Below are the code and all the weights of a small trained network. Each question names an input and a class and asks about switching units off, where a switched-off unit gives its printed mean instead of its output.

import numpy as np


def w(rows, s, z=0):
    codes = np.array(rows[::2]) - 128.0
    scale = np.full(codes.shape[1], s)
    scale[-1] = z or s
    return codes * scale


def f(y):
    return np.maximum(y, 0)


def log_softmax(a):
    a = a - a.max(-1, keepdims=True)
    return a - np.log(np.exp(a).sum(-1, keepdims=True))


def net(x, mask):
    res = np.array(x, float).reshape(1, 8) / 4 @ E
    y = f(res @ A[0][:, :-1].T + A[0][:, -1])
    res = res + np.where(mask, y, B[0][:, -1]) @ B[0][:, :-1]
    return log_softmax(res[-1] @ U[:, :-1].T + U[:, -1])


A, B = {}, {}
E = w([
[124,128,127,126,127,129,129,127,132,129,129,129],'x0',
[129,162,2,125,94,136,165,142,136,134,74,126],'x1',
[73,96,78,129,214,129,61,37,128,125,107,125],'x2',
[145,15,76,138,101,118,136,138,102,124,204,132],'x3',
[155,203,77,136,178,127,49,202,140,137,221,129],'x4',
[168,177,118,132,132,129,186,42,119,125,201,129],'x5',
[116,148,127,134,20,124,37,79,122,139,140,136],'x6',
[131,127,129,130,128,129,128,129,127,127,128,127],'x7',
],0.0071)
A[0] = w([
[139,161,110,137,155,137,90,165,127,126,150,125,53],'neuron 0',
[124,212,160,115,152,131,120,125,138,132,74,133,36],'neuron 1',
[109,119,114,118,163,129,103,96,128,134,114,128,14],'neuron 2',
[119,125,121,135,150,124,111,111,120,138,114,128,55],'neuron 3',
[157,160,188,129,48,131,182,212,133,131,149,123,14],'neuron 4',
[124,96,205,133,154,132,106,123,123,123,167,133,67],'neuron 5',
[125,140,67,128,124,124,147,138,134,133,101,114,76],'neuron 6',
[149,147,108,133,155,124,96,149,124,130,156,128,44],'neuron 7',
[152,143,143,135,100,130,152,158,121,127,140,136,41],'neuron 8',
[132,150,116,115,150,127,100,153,119,135,150,129,37],'neuron 9',
[97,79,145,134,135,127,65,224,135,132,56,126,73],'neuron 10',
[136,92,149,129,119,136,165,89,112,121,82,134,32],'neuron 11',
[128,77,140,124,103,129,154,98,128,129,111,124,65],'neuron 12',
[129,155,128,129,134,128,151,98,131,128,155,126,59],'neuron 13',
[138,185,126,136,134,127,192,34,128,131,204,127,44],'neuron 14',
[137,106,213,131,151,118,110,125,134,131,160,125,64],'neuron 15',
[126,90,148,127,109,126,170,94,121,125,82,124,36],'neuron 16',
[112,100,87,133,220,131,57,42,132,126,102,125,32],'neuron 17',
[147,110,133,117,223,115,200,169,115,133,121,125,45],'neuron 18',
[121,131,132,127,159,125,166,122,135,129,145,124,84],'neuron 19',
[114,107,169,134,120,133,159,85,131,135,64,126,60],'neuron 20',
[144,7,91,127,109,131,136,140,122,129,211,127,27],'neuron 21',
[121,198,155,135,149,144,125,126,142,129,90,121,63],'neuron 22',
[131,150,127,126,13,119,35,73,123,134,137,128,2],'neuron 23',
[132,115,113,134,214,134,182,159,132,123,120,129,27],'neuron 24',
[129,144,56,127,96,127,148,141,123,123,88,128,61],'neuron 25',
[125,105,204,122,141,121,108,120,117,132,165,129,44],'neuron 26',
[134,158,43,131,108,124,167,126,127,139,98,137,34],'neuron 27',
[135,174,103,136,180,135,79,180,130,129,190,125,42],'neuron 28',
[127,179,190,127,143,123,123,109,127,130,99,124,81],'neuron 29',
],0.017,0.0064)
B[0] = w([
[146,126,148,113,93,81,103,124,133,127,121,125,179],'neuron 0',
[111,122,66,177,175,95,108,140,113,126,136,131,194],'neuron 1',
[100,140,139,131,110,112,176,125,110,125,131,124,158],'neuron 2',
[115,129,135,126,126,112,154,128,136,129,132,120,145],'neuron 3',
[62,128,161,129,107,104,241,130,136,130,123,126,226],'neuron 4',
[120,137,75,102,84,191,110,120,143,132,126,126,189],'neuron 5',
[116,130,94,115,95,174,118,114,138,125,125,134,174],'neuron 6',
[145,132,132,120,99,87,105,120,121,130,130,127,168],'neuron 7',
[108,119,143,122,121,108,176,118,123,133,135,128,158],'neuron 8',
[148,124,135,120,103,94,109,135,134,126,138,128,157],'neuron 9',
[218,131,132,67,212,159,170,111,119,129,133,130,221],'neuron 10',
[156,132,148,115,85,82,105,120,127,133,128,127,182],'neuron 11',
[160,139,144,134,112,81,99,139,125,133,134,133,179],'neuron 12',
[153,127,120,117,157,136,145,118,122,127,140,124,152],'neuron 13',
[214,124,128,56,201,144,166,134,122,129,115,132,220],'neuron 14',
[114,118,76,109,81,187,108,122,147,117,128,126,186],'neuron 15',
[151,132,146,115,90,72,100,131,125,122,138,121,187],'neuron 16',
[68,127,152,130,94,121,251,144,140,131,129,129,245],'neuron 17',
[104,129,207,163,152,182,78,118,125,129,130,133,206],'neuron 18',
[136,121,160,131,150,148,119,128,127,127,123,120,153],'neuron 19',
[163,127,143,124,94,65,93,139,131,126,134,129,198],'neuron 20',
[104,139,42,195,204,66,112,138,106,127,121,128,229],'neuron 21',
[115,115,80,170,162,100,115,131,107,132,135,125,184],'neuron 22',
[98,126,242,172,169,186,63,129,123,125,129,127,249],'neuron 23',
[94,136,201,154,141,166,88,132,122,127,130,128,187],'neuron 24',
[122,123,73,105,91,177,111,128,145,126,137,130,191],'neuron 25',
[120,125,86,113,82,189,115,123,150,134,119,131,179],'neuron 26',
[113,117,75,115,79,184,101,122,148,127,126,122,191],'neuron 27',
[172,124,152,118,58,55,98,125,128,126,119,129,219],'neuron 28',
[107,135,67,167,152,115,108,131,119,126,126,128,183],'neuron 29',
],0.029,0.012)
U = w([
[183,135,162,116,44,26,78,131,116,127,140,136,49],'0',
[50,131,161,132,101,104,254,143,125,137,135,138,95],'1',
[99,129,227,183,159,184,60,124,106,124,136,145,101],'2',
[115,116,41,99,63,204,95,110,157,127,128,139,197],'3',
[112,137,38,209,194,68,108,150,73,130,137,143,255],'4',
[232,128,135,45,213,145,169,112,97,135,129,147,120],'5',
],0.0054,0.00087)

Each question gives the input, the list of numbers given to net, and the class t.
The units are the neurons (one row each of A and B). Each row of codes is followed by its name. A weight is (code - 128) times the scale printed after its matrix; where a second scale follows, it is the last column's (A, B and U).
mask holds one flag per neuron, in row order. A switched-off neuron (its flag False) gives its mean, the last column of its row in B, instead of its output. The means were averaged over made-up inputs and are rounded, as every weight is.
A unit's drop is (log p(t) with every unit on - log p(t) with that unit switched off) / (log p(t) with every unit on - log p(t) with every unit switched off).
The circuit of an input: a set's keep is (log p(t) with only the set's units on - log p(t) with every unit switched off) / (log p(t) with every unit on - log p(t) with every unit switched off). Starting from the 12 units with the biggest drops (on a tie, the unit counted first), units are removed one at a time, each time the one whose removal leaves the highest keep (on an exact tie, the one counted first), for as long as the keep stays at least 0.8.
circuit, biggest first: the units of the circuit, biggest drop first
unit that matters most: the unit with the biggest drop
top k neurons: the k neurons with the biggest drops, biggest first
drop of u: that unit's drop, to one decimal
input [-7,-8,4,-8,0,-7,0,5], class 3: top 4 neurons	(neuron 15; neuron 5; neuron 21; neuron 26)
input [-1,-3,-6,-3,-3,4,8,2], class 2: top 2 neurons	(neuron 23; neuron 17)
input [3,1,4,-1,-5,1,3,3], class 0: circuit, biggest first	(neuron 20)
input [-3,-5,-2,0,5,-3,-1,-1], class 0: top 2 neurons	(neuron 28; neuron 27)
input [-1,2,-3,0,7,-3,-7,-4], class 0: top 4 neurons	(neuron 28; neuron 23; neuron 0; neuron 7)
input [2,8,-8,-5,-8,-1,-4,-1], class 0: top 3 neurons	(neuron 20; neuron 16; neuron 17)
input [-3,-7,-5,-5,2,2,6,3], class 3: top 2 neurons	(neuron 15; neuron 26)
input [7,-4,2,6,-6,8,-5,7], class 5: top 2 neurons	(neuron 14; neuron 28)
input [-1,2,1,-3,-5,6,-5,6], class 5: top 2 neurons	(neuron 14; neuron 23)
input [3,1,-2,4,5,7,-7,6], class 2: top 2 neurons	(neuron 18; neuron 24)
input [-6,3,4,-5,-1,-1,2,-4], class 4: top 3 neurons	(neuron 4; neuron 1; neuron 22)
input [5,-3,-2,6,-5,7,-3,7], class 5: top 2 neurons	(neuron 14; neuron 1)
input [2,-7,5,2,-8,-1,-7,-8], class 0: top 2 neurons	(neuron 20; neuron 23)
input [1,-2,-3,-4,5,4,-2,7], class 0: top 3 neurons	(neuron 28; neuron 21; neuron 10)
input [-7,1,-4,-8,-3,2,7,-1], class 4: unit that matters most	neuron 1
input [6,-8,1,7,0,-2,-2,2], class 3: top 3 neurons	(neuron 5; neuron 15; neuron 26)
input [-4,-6,-7,4,1,-2,-2,7], class 1: drop of neuron 4	6.3
input [-7,6,1,7,-1,-8,-8,4], class 2: drop of neuron 18	2.9
input [8,0,5,0,4,5,-5,6], class 1: drop of neuron 17	4.8
input [4,2,3,-1,2,3,-4,8], class 2: circuit, biggest first	(neuron 24)
input [-8,-8,4,-3,-4,5,-1,-1], class 3: drop of neuron 13	0.0
